Below is a small trained network, with its code and all its weights. Each question gives an input and a target symbol and asks what happens when units are switched off, that is, made to give their printed mean instead of their output.

import numpy as np


def w(rows, s, z=0):
    codes = np.array(rows[::2]) - 128.0
    scale = np.full(codes.shape[1], s)
    scale[-1] = z or s
    return codes * scale


def norm(h):
    return h / np.sqrt((h * h).mean(-1, keepdims=True) + 1e-5)


def f(y):
    return y / 2 * (1 + np.tanh(0.7978845608 * (y + 0.044715 * y**3)))


def softmax(a):
    e = np.exp(a - a.max(-1, keepdims=True))
    return e / e.sum(-1, keepdims=True)


def log_softmax(a):
    a = a - a.max(-1, keepdims=True)
    return a - np.log(np.exp(a).sum(-1, keepdims=True))


def net(x, mask):
    ids = ['βγδζηθλμτψ'.index(c) for c in x.split()]
    T = len(ids)
    res = E[ids] + P[:T]
    u = 0
    for l in range(2):
        q, k, v = (norm(res) @ M[l].T for M in (Q, K, V))
        z = softmax(np.where(np.tri(T) > 0, q @ k.T / 2**0.5, -1e9)) @ v
        res = res + np.where(mask[u], z, O[l][:, -1]) @ O[l][:, :-1]
        u += 1
        y = f(norm(res) @ A[l][:, :-1].T + A[l][:, -1])
        res = res + np.where(mask[u : u + 12], y, B[l][:, -1]) @ B[l][:, :-1]
        u += 12
    return log_softmax(norm(res)[-1] @ U[:, :-1].T + U[:, -1])


Q, K, V, O, A, B = {}, {}, {}, {}, {}, {}
E = w([
[245,140,101,135,151],'β',
[111,178,156,95,212],'γ',
[120,62,154,122,76],'δ',
[117,170,255,214,107],'ζ',
[63,110,55,31,142],'η',
[152,115,70,212,152],'θ',
[204,82,126,78,133],'λ',
[185,83,100,202,115],'μ',
[137,174,134,3,55],'τ',
[141,56,3,73,165],'ψ',
],0.015)
P = w([
[191,3,59,151,168],'0',
[209,73,72,80,213],'1',
[191,47,105,79,200],'2',
[163,40,92,86,219],'3',
[168,16,86,61,193],'4',
[154,14,90,76,194],'5',
[178,41,77,96,203],'6',
[204,32,89,89,170],'7',
[192,33,89,69,181],'8',
[199,45,77,97,173],'9',
[191,27,122,69,188],'10',
],0.003)
Q[0] = w([
[200,7,107,149,121],'L0H1',
[118,207,152,160,96],'L0H1',
],0.012)
K[0] = w([
[113,167,255,202,187],'L0H1',
[151,89,56,112,52],'L0H1',
],0.0097)
V[0] = w([
[122,159,181,194,21],'L0H1',
[155,119,33,119,2],'L0H1',
],0.0062)
O[0] = w([
[185,157,116,195,14,7],'L0H1',
[118,2,70,137,86,89],'L0H1',
],0.0075,0.0016)
A[0] = w([
[175,241,106,113,106,60],'L0N1',
[142,63,23,98,62,149],'L0N2',
[39,119,173,211,193,178],'L0N3',
[192,194,207,86,201,44],'L0N4',
[176,32,157,68,64,166],'L0N5',
[158,152,77,98,150,69],'L0N6',
[182,138,27,74,100,86],'L0N7',
[116,150,95,90,147,145],'L0N8',
[158,150,112,114,140,118],'L0N9',
[61,175,106,124,131,61],'L0N10',
[118,218,184,123,254,1],'L0N11',
[120,92,195,70,61,135],'L0N12',
],0.0068,0.0076)
B[0] = w([
[132,120,181,145,102,119],'L0N1',
[99,154,128,86,208,222],'L0N2',
[176,181,96,112,68,157],'L0N3',
[17,95,77,153,137,131],'L0N4',
[69,137,187,196,172,253],'L0N5',
[134,118,99,78,121,119],'L0N6',
[173,106,137,2,165,148],'L0N7',
[165,88,86,118,164,147],'L0N8',
[115,103,171,102,134,128],'L0N9',
[69,114,213,92,206,110],'L0N10',
[45,168,195,136,224,134],'L0N11',
[107,155,156,159,84,176],'L0N12',
],0.0082,0.0074)
Q[1] = w([
[213,73,202,194,71],'L1H1',
[255,138,72,172,6],'L1H1',
],0.0099)
K[1] = w([
[120,17,159,159,151],'L1H1',
[124,9,122,112,79],'L1H1',
],0.014)
V[1] = w([
[100,168,120,122,211],'L1H1',
[128,12,107,95,82],'L1H1',
],0.011)
O[1] = w([
[91,255,157,172,226,253],'L1H1',
[26,27,88,17,35,135],'L1H1',
],0.0072,0.0053)
A[1] = w([
[161,250,190,153,128,89],'L1N1',
[144,154,48,127,98,83],'L1N2',
[166,140,103,111,88,41],'L1N3',
[102,160,151,113,119,44],'L1N4',
[174,144,19,129,79,84],'L1N5',
[142,185,110,46,157,255],'L1N6',
[180,73,109,180,75,121],'L1N7',
[154,124,127,102,28,63],'L1N8',
[183,130,69,145,179,79],'L1N9',
[136,170,121,163,143,4],'L1N10',
[152,157,126,188,66,85],'L1N11',
[113,94,150,122,44,66],'L1N12',
],0.012,0.0065)
B[1] = w([
[188,193,83,236,164,192],'L1N1',
[89,169,109,100,103,128],'L1N2',
[67,86,164,2,120,119],'L1N3',
[54,14,134,135,85,119],'L1N4',
[74,226,158,125,86,143],'L1N5',
[172,199,196,184,45,254],'L1N6',
[170,163,210,168,188,150],'L1N7',
[87,236,217,55,130,137],'L1N8',
[140,90,129,156,57,160],'L1N9',
[66,164,170,99,239,120],'L1N10',
[208,81,136,90,89,146],'L1N11',
[84,246,151,107,163,140],'L1N12',
],0.0086,0.0087)
U = w([
[87,217,89,155,255,83],'β',
[161,16,81,202,160,97],'γ',
[65,176,199,41,50,71],'δ',
[207,72,111,134,89,146],'ζ',
[118,131,131,134,120,69],'η',
[153,84,41,85,135,255],'θ',
[81,148,30,175,37,158],'λ',
[58,192,87,16,146,131],'μ',
[179,84,227,66,202,53],'τ',
[12,83,158,161,115,194],'ψ',
],0.0099,0.0049)

Each question gives the input, a string of symbols that net reads in full, and the target symbol t.
The units are the heads (2 rows each of Q, K, V and O) and the neurons (one row each of A and B). Each row of codes is followed by its name. A weight is (code - 128) times the scale printed after its matrix; where a second scale follows, it is the last column's (O, A, B and U).
mask holds one flag per unit, layer by layer, with each layer's heads first. A switched-off unit (its flag False) gives its mean, the last column of its rows in O or B, instead of its output. The means were averaged over made-up inputs and are rounded, as every weight is.
A unit's drop is (log p(t) with every unit on - log p(t) with that unit switched off) / (log p(t) with every unit on - log p(t) with every unit switched off).
The circuit of an input: a set's keep is (log p(t) with only the set's units on - log p(t) with every unit switched off) / (log p(t) with every unit on - log p(t) with every unit switched off). Starting from the 12 units with the biggest drops (on a tie, the unit counted first), units are removed one at a time, each time the one whose removal leaves the highest keep (on an exact tie, the one counted first), for as long as the keep stays at least 0.8.
circuit, biggest first: the units of the circuit, biggest drop first
unit that matters most: the unit with the biggest drop
k most important neurons: the k neurons with the biggest drops, biggest first
top k neurons in layer l: the k neurons of layer l with the biggest drops, biggest first
drop when u is switched off: that unit's drop, to one decimal
input δ δ μ ζ ψ ψ λ δ θ, target δ: circuit, biggest first	[L1H1, L0H1, L1N8]
input ζ τ μ λ, target ζ: circuit, biggest first	[L1H1, L0H1]
input ζ δ δ δ θ, target ζ: circuit, biggest first	[L0H1, L1H1, L1N11]
input ζ μ θ, target ζ: circuit, biggest first	[L0H1, L1H1, L1N11, L0N5]
input δ λ λ θ δ λ λ ζ β δ β, target δ: circuit, biggest first	[L1H1, L0H1, L1N8]
input γ β δ, target β: circuit, biggest first	[L1H1]
input τ μ τ θ δ δ λ θ η λ, target τ: 2 most important neurons	[L0N5, L1N1]
input τ δ λ γ ψ δ θ η τ θ τ, target β: circuit, biggest first	[L1H1, L0H1]
input δ λ η δ τ ζ τ δ, target δ: 2 most important neurons	[L1N8, L1N12]
input η δ μ λ δ θ, target λ: top 2 neurons in layer 0	[L0N5, L0N3]
input ζ γ ψ δ θ δ δ τ δ λ μ, target ζ: 2 most important neurons	[L1N11, L0N2]
input λ δ η η, target μ: circuit, biggest first	[L0N5, L1N1]
input λ δ δ δ β η γ θ τ δ λ, target β: top 2 neurons in layer 0	[L0N4, L0N11]
input η δ β λ λ η η, target μ: 3 most important neurons	[L1N6, L0N5, L1N1]
input δ δ θ τ θ δ λ θ ζ μ, target δ: unit that matters most	L0H1
input β λ θ ψ θ, target λ: 2 most important neurons	[L0N5, L1N9]
input λ τ λ η θ ζ, target λ: 2 most important neurons	[L0N3, L1N1]
input ψ ψ τ η β, target ζ: top 2 neurons in layer 1	[L1N6, L1N9]
input ζ ζ θ δ ψ δ η ζ ψ, target ζ: top 2 neurons in layer 0	[L0N7, L0N3]
input ζ δ ψ, target ζ: top neuron in layer 0	[L0N7]
input δ η λ ζ, target δ: top 2 neurons in layer 0	[L0N3, L0N11]
input δ δ δ η δ δ γ η ζ τ λ, target δ: top 2 neurons in layer 1	[L1N8, L1N1]
input δ ζ θ λ δ ψ τ τ η δ ζ, target δ: drop when L0H1 is switched off	2.3
input λ γ μ τ, target β: drop when L0N3 is switched off	0.1
input δ δ ζ η λ, target δ: drop when L0H1 is switched off	1.6
input δ λ δ δ λ θ λ η ζ λ μ, target δ: drop when L1H1 is switched off	1.1
input γ δ θ μ ψ λ δ δ γ λ λ, target β: most important neuron	[L0N4]
